Below are the code and all the weights of a small trained network. Each question names an input and a class and asks about switching units off, where a switched-off unit gives its printed mean instead of its output.

import numpy as np


def w(rows, s, z=0):
    codes = np.array(rows[::2]) - 128.0
    scale = np.full(codes.shape[1], s)
    scale[-1] = z or s
    return codes * scale


def norm(h):
    return h / np.sqrt((h * h).mean(-1, keepdims=True) + 1e-5)


def f(y):
    return y / 2 * (1 + np.tanh(0.7978845608 * (y + 0.044715 * y**3)))


def log_softmax(a):
    a = a - a.max(-1, keepdims=True)
    return a - np.log(np.exp(a).sum(-1, keepdims=True))


def net(x, mask):
    res = np.array(x, float).reshape(1, 7) / 4 @ E
    u = 0
    for l in range(3):
        y = f(norm(res) @ A[l][:, :-1].T + A[l][:, -1])
        res = res + np.where(mask[u : u + 13], y, B[l][:, -1]) @ B[l][:, :-1]
        u += 13
    return log_softmax(norm(res)[-1] @ U[:, :-1].T + U[:, -1])


A, B = {}, {}
E = w([
[157,84,64,254,160,128],'x0',
[133,156,210,145,82,185],'x1',
[112,220,95,89,150,190],'x2',
[170,193,112,117,99,123],'x3',
[93,153,133,158,106,249],'x4',
[80,213,166,164,166,69],'x5',
[82,138,78,183,90,59],'x6',
],0.0074)
A[0] = w([
[67,168,50,61,173,77,6],'L0N0',
[136,120,226,154,197,57,70],'L0N1',
[232,202,33,208,241,126,124],'L0N2',
[106,75,185,128,83,75,102],'L0N3',
[59,156,103,195,128,122,78],'L0N4',
[210,135,92,124,43,49,66],'L0N5',
[144,4,16,145,124,216,135],'L0N6',
[49,73,131,143,84,107,26],'L0N7',
[203,131,77,113,118,97,2],'L0N8',
[176,29,69,135,107,191,76],'L0N9',
[43,166,73,231,70,147,49],'L0N10',
[215,99,47,158,164,145,104],'L0N11',
[129,217,48,52,206,73,58],'L0N12',
],0.011,0.0026)
B[0] = w([
[55,113,98,93,84,81,177],'L0N0',
[191,59,153,110,153,105,193],'L0N1',
[139,57,130,175,155,230,240],'L0N2',
[151,120,113,73,187,89,179],'L0N3',
[134,147,127,194,146,69,169],'L0N4',
[217,163,181,96,118,130,174],'L0N5',
[106,28,62,129,136,171,255],'L0N6',
[121,161,81,69,210,151,151],'L0N7',
[170,202,135,155,83,102,141],'L0N8',
[73,43,93,178,143,106,205],'L0N9',
[122,208,160,253,216,109,206],'L0N10',
[139,142,95,132,98,164,195],'L0N11',
[56,128,24,136,133,96,208],'L0N12',
],0.017,0.0071)
A[1] = w([
[153,186,133,89,129,250,136],'L1N0',
[1,125,150,157,190,190,69],'L1N1',
[175,76,235,113,153,32,74],'L1N2',
[140,68,238,121,46,87,171],'L1N3',
[42,212,64,28,151,75,60],'L1N4',
[85,108,79,92,44,70,8],'L1N5',
[229,123,173,85,150,9,53],'L1N6',
[14,97,240,135,78,193,62],'L1N7',
[134,163,167,161,105,129,80],'L1N8',
[70,130,115,128,96,139,61],'L1N9',
[242,96,27,179,96,42,110],'L1N10',
[126,19,94,179,127,75,153],'L1N11',
[107,104,108,199,184,93,87],'L1N12',
],0.0097,0.0016)
B[1] = w([
[84,126,119,87,49,173,156],'L1N0',
[195,158,180,81,91,137,215],'L1N1',
[236,106,107,132,95,96,192],'L1N2',
[211,101,135,159,142,169,152],'L1N3',
[65,92,124,85,120,20,199],'L1N4',
[87,149,207,148,158,84,158],'L1N5',
[249,167,120,84,121,113,201],'L1N6',
[156,175,129,114,126,199,154],'L1N7',
[85,116,198,113,162,131,128],'L1N8',
[145,157,153,128,146,109,139],'L1N9',
[109,203,119,75,140,252,201],'L1N10',
[102,91,99,118,124,188,254],'L1N11',
[131,50,134,114,186,116,210],'L1N12',
],0.017,0.0073)
A[2] = w([
[104,155,166,226,120,73,45],'L2N0',
[108,101,159,110,110,157,93],'L2N1',
[116,96,137,87,194,182,188],'L2N2',
[72,163,92,59,121,25,125],'L2N3',
[107,138,165,111,102,154,65],'L2N4',
[180,110,197,127,116,111,81],'L2N5',
[135,136,136,171,113,130,5],'L2N6',
[122,206,95,120,129,104,130],'L2N7',
[94,102,222,105,122,130,65],'L2N8',
[173,137,143,150,146,184,25],'L2N9',
[113,2,171,142,106,148,187],'L2N10',
[127,158,113,84,40,186,115],'L2N11',
[154,170,119,105,130,96,88],'L2N12',
],0.015,0.0018)
B[2] = w([
[140,196,234,140,163,140,164],'L2N0',
[136,161,93,160,132,125,152],'L2N1',
[85,89,94,135,80,177,245],'L2N2',
[52,61,176,36,65,19,239],'L2N3',
[132,164,89,146,96,126,134],'L2N4',
[160,126,144,43,191,152,168],'L2N5',
[93,154,130,110,155,125,124],'L2N6',
[62,52,185,89,158,169,148],'L2N7',
[167,184,77,111,103,155,137],'L2N8',
[80,138,78,40,122,94,200],'L2N9',
[116,182,7,151,198,131,255],'L2N10',
[138,228,152,104,54,129,186],'L2N11',
[119,85,181,91,177,153,154],'L2N12',
],0.017,0.0077)
U = w([
[250,117,137,81,136,118,132],'0',
[39,86,146,91,99,33,171],'1',
[89,191,209,245,193,131,118],'2',
[146,110,149,224,54,98,2],'3',
[82,67,6,180,152,210,168],'4',
[108,215,141,112,24,195,131],'5',
],0.014,0.0074)

Each question gives the input, the list of numbers given to net, and the class t.
The units are the neurons (one row each of A and B). Each row of codes is followed by its name. A weight is (code - 128) times the scale printed after its matrix; where a second scale follows, it is the last column's (A, B and U).
mask holds one flag per neuron, layer by layer. A switched-off neuron (its flag False) gives its mean, the last column of its row in B, instead of its output. The means were averaged over made-up inputs and are rounded, as every weight is.
A unit's drop is (log p(t) with every unit on - log p(t) with that unit switched off) / (log p(t) with every unit on - log p(t) with every unit switched off).
The circuit of an input: a set's keep is (log p(t) with only the set's units on - log p(t) with every unit switched off) / (log p(t) with every unit on - log p(t) with every unit switched off). Starting from the 12 units with the biggest drops (on a tie, the unit counted first), units are removed one at a time, each time the one whose removal leaves the highest keep (on an exact tie, the one counted first), for as long as the keep stays at least 0.8.
units of the circuit, in order: the units of the circuit, biggest drop first
k most important neurons: the k neurons with the biggest drops, biggest first
top k neurons in layer l: the k neurons of layer l with the biggest drops, biggest first
drop of u: that unit's drop, to one decimal
input [0,4,-5,5,4,2,-6], class 5: units of the circuit, in order : L1N0, L0N9, L2N11
input [-2,-4,-8,7,-4,-5,-3], class 0: units of the circuit, in order : L0N5
input [-8,6,3,2,-3,-1,-2], class 5: 2 most important neurons : L0N12, L0N0
input [5,4,4,-8,-6,5,5], class 2: units of the circuit, in order : L0N10, L2N0
input [4,6,7,6,-7,1,3], class 5: 2 most important neurons : L0N5, L0N9
input [-1,-7,-3,8,2,7,7], class 1: 3 most important neurons : L0N12, L0N0, L2N3
input [-8,3,-3,-7,-2,-5,-8], class 0: 4 most important neurons : L0N6, L0N2, L0N12, L1N2
input [-2,8,2,4,-4,-2,-4], class 5: 2 most important neurons : L0N1, L1N0
input [0,-8,6,3,-6,-1,0], class 1: 2 most important neurons : L0N0, L0N12
input [5,4,4,8,6,6,-5], class 5: 3 most important neurons : L0N6, L0N9, L1N0
input [7,4,7,-5,4,1,2], class 2: 3 most important neurons : L0N10, L0N4, L2N0
input [-7,-4,-8,4,2,8,-1], class 0: 3 most important neurons : L0N1, L1N6, L1N2
input [3,3,4,-1,0,8,-1], class 2: 4 most important neurons : L0N10, L0N6, L0N4, L2N0
input [5,-4,-7,-7,-6,7,-4], class 0: most important neuron : L0N6
input [-1,-1,4,-2,0,5,6], class 1: 3 most important neurons : L0N0, L0N12, L2N3
input [1,1,-3,-1,8,1,-6], class 5: drop of L0N3 : 0.4
input [6,6,4,-6,5,2,6], class 2: drop of L0N10 : 0.3
input [4,6,8,-2,5,1,1], class 2: drop of L0N10 : 0.7
input [-2,7,1,-6,5,8,3], class 2: drop of L0N10 : 0.1
input [-7,-4,-2,-2,-2,-6,3], class 1: most important neuron : L0N2
input [5,7,-5,-6,-1,7,2], class 0: top 2 neurons in layer 0 : L0N1, L0N6
